Here is a tiny trained network, its code and every weight. The questions are about switching its units off for an input and a target symbol, where a switched-off unit gives its printed mean instead of its output.

import numpy as np


def w(rows, s, z=0):
    codes = np.array(rows[::2]) - 128.0
    scale = np.full(codes.shape[1], s)
    scale[-1] = z or s
    return codes * scale


def f(y):
    return y / 2 * (1 + np.tanh(0.7978845608 * (y + 0.044715 * y**3)))


def softmax(a):
    e = np.exp(a - a.max(-1, keepdims=True))
    return e / e.sum(-1, keepdims=True)


def log_softmax(a):
    a = a - a.max(-1, keepdims=True)
    return a - np.log(np.exp(a).sum(-1, keepdims=True))


def net(x, mask):
    ids = ['ΔΞΠΣΦΨαβγεζηθμτω'.index(c) for c in x.split()]
    T = len(ids)
    res = E[ids] + P[:T]
    r = res
    for j in range(2):
        rows = slice(3 * j, 3 * j + 3)
        q, k, v = (r @ M[0][rows].T for M in (Q, K, V))
        z = softmax(np.where(np.tri(T) > 0, q @ k.T / 3**0.5, -1e9)) @ v
        o = O[0][rows]
        res = res + np.where(mask[j], z, o[:, -1]) @ o[:, :-1]
    y = f(res @ A[0][:, :-1].T + A[0][:, -1])
    res = res + np.where(mask[2:6], y, B[0][:, -1]) @ B[0][:, :-1]
    return log_softmax(res[-1] @ U[:, :-1].T + U[:, -1])


Q, K, V, O, A, B = {}, {}, {}, {}, {}, {}
E = w([
[107,105,85,112,195],'Δ',
[113,158,176,128,225],'Ξ',
[202,95,144,112,178],'Π',
[138,157,121,255,116],'Σ',
[138,128,124,111,143],'Φ',
[123,126,101,109,149],'Ψ',
[70,126,107,96,99],'α',
[116,100,173,119,91],'β',
[134,177,170,63,105],'γ',
[119,62,140,152,178],'ε',
[74,77,120,126,127],'ζ',
[97,177,105,98,176],'η',
[125,138,228,137,142],'θ',
[191,143,148,88,147],'μ',
[45,136,169,144,159],'τ',
[157,59,170,116,102],'ω',
],0.018)
P = w([
[163,121,92,254,168],'0',
[71,94,170,79,199],'1',
[66,97,177,83,195],'2',
[77,93,172,76,204],'3',
[60,99,183,76,190],'4',
[47,96,180,82,196],'5',
[67,107,187,77,197],'6',
[50,100,189,85,206],'7',
],0.0073)
Q[0] = w([
[177,122,11,144,42],'head 1',
[171,179,63,118,66],'head 1',
[92,123,186,118,152],'head 1',
[113,80,130,150,146],'head 2',
[135,141,116,79,127],'head 2',
[224,167,19,200,18],'head 2',
],0.011)
K[0] = w([
[116,119,167,5,149],'head 1',
[98,101,150,73,128],'head 1',
[173,131,74,187,123],'head 1',
[126,123,112,134,145],'head 2',
[150,157,133,112,103],'head 2',
[101,93,159,46,148],'head 2',
],0.017)
V[0] = w([
[201,7,56,111,97],'head 1',
[38,65,223,151,67],'head 1',
[9,67,20,168,87],'head 1',
[159,170,186,137,53],'head 2',
[98,248,59,93,72],'head 2',
[159,138,156,135,42],'head 2',
],0.014)
O[0] = w([
[180,117,65,143,6,1],'head 1',
[38,89,221,130,69,168],'head 1',
[15,147,101,136,83,174],'head 1',
[144,57,139,131,139,70],'head 2',
[55,81,64,76,184,6],'head 2',
[127,37,146,107,90,42],'head 2',
],0.012,0.0065)
A[0] = w([
[123,129,176,246,145,179],'neuron 1',
[141,225,105,214,47,39],'neuron 2',
[45,160,186,41,2,253],'neuron 3',
[111,77,173,150,216,78],'neuron 4',
],0.0066,0.0038)
B[0] = w([
[143,151,143,165,47,187],'neuron 1',
[75,118,103,2,21,164],'neuron 2',
[145,32,99,156,213,249],'neuron 3',
[129,170,152,59,78,198],'neuron 4',
],0.0083,0.02)
U = w([
[88,179,110,36,109,48],'Δ',
[148,197,158,141,152,60],'Ξ',
[163,146,136,92,89,147],'Π',
[109,181,136,204,81,109],'Σ',
[132,151,97,152,130,255],'Φ',
[108,157,84,120,127,196],'Ψ',
[95,56,53,180,205,129],'α',
[151,25,151,230,144,159],'β',
[138,69,140,2,166,138],'γ',
[105,144,155,67,67,71],'ε',
[62,64,106,72,94,145],'ζ',
[93,163,68,99,194,119],'η',
[152,125,217,108,95,20],'θ',
[185,100,116,180,172,247],'μ',
[62,138,181,164,170,99],'τ',
[143,72,160,111,77,100],'ω',
],0.007,0.0068)

Each question gives the input, a string of symbols that net reads in full, and the target symbol t.
The units are the heads (3 rows each of Q, K, V and O) and the neurons (one row each of A and B). Each row of codes is followed by its name. A weight is (code - 128) times the scale printed after its matrix; where a second scale follows, it is the last column's (O, A, B and U).
mask holds one flag per unit, heads first, then neurons. A switched-off unit (its flag False) gives its mean, the last column of its rows in O or B, instead of its output. The means were averaged over made-up inputs and are rounded, as every weight is.
A unit's drop is (log p(t) with every unit on - log p(t) with that unit switched off) / (log p(t) with every unit on - log p(t) with every unit switched off).
The circuit of an input: a set's keep is (log p(t) with only the set's units on - log p(t) with every unit switched off) / (log p(t) with every unit on - log p(t) with every unit switched off). Starting from all 6 units, units are removed one at a time, each time the one whose removal leaves the highest keep (on an exact tie, the one counted first), for as long as the keep stays at least 0.8.
units of the circuit, in order: the units of the circuit, biggest drop first
top k neurons: the k neurons with the biggest drops, biggest first
heads that matter: for each layer, one digit per head in row order, 1 if its drop is at least 0.15 and else 0, layers parted by /
input ω γ τ τ ζ τ ζ, target ω: units of the circuit, in order -> [head 1; head 2]
input ε μ ζ τ τ Ξ, target ε: units of the circuit, in order -> [neuron 2; head 2; head 1]
input ω τ θ, target ω: units of the circuit, in order -> [head 1; neuron 2; head 2]
input ζ θ γ ε, target ζ: units of the circuit, in order -> [head 1]
input γ β γ τ θ μ τ Ξ, target γ: units of the circuit, in order -> [head 2; head 1]
input μ τ μ τ τ γ ζ, target μ: heads that matter -> 10
input Δ τ τ, target Δ: units of the circuit, in order -> [neuron 2; head 1; head 2]
input τ τ ζ, target τ: heads that matter -> 10
input θ γ β α, target θ: units of the circuit, in order -> [head 1; head 2; neuron 3]
input τ Δ Σ, target Σ: top 3 neurons -> [neuron 1; neuron 4; neuron 3]
input ζ μ τ, target ζ: units of the circuit, in order -> [head 1; neuron 2]
input τ Σ ζ Σ Σ, target Σ: heads that matter -> 01
input μ μ Π η, target μ: heads that matter -> 10
input η τ γ ω γ μ, target η: heads that matter -> 11
input η τ ω ζ γ τ, target η: units of the circuit, in order -> [head 2; head 1]
input ζ ζ γ τ τ μ Δ, target ζ: top 2 neurons -> [neuron 2; neuron 3]
input Ξ θ Φ θ τ τ τ α, target Ξ: top neuron -> [neuron 3]
input β Π τ τ ε β τ, target β: units of the circuit, in order -> [head 1; head 2; neuron 3]
input θ Δ τ τ ζ τ τ Δ, target θ: top 2 neurons -> [neuron 3; neuron 4]
input τ Ψ τ Ψ γ Δ, target τ: top neuron -> [neuron 2]
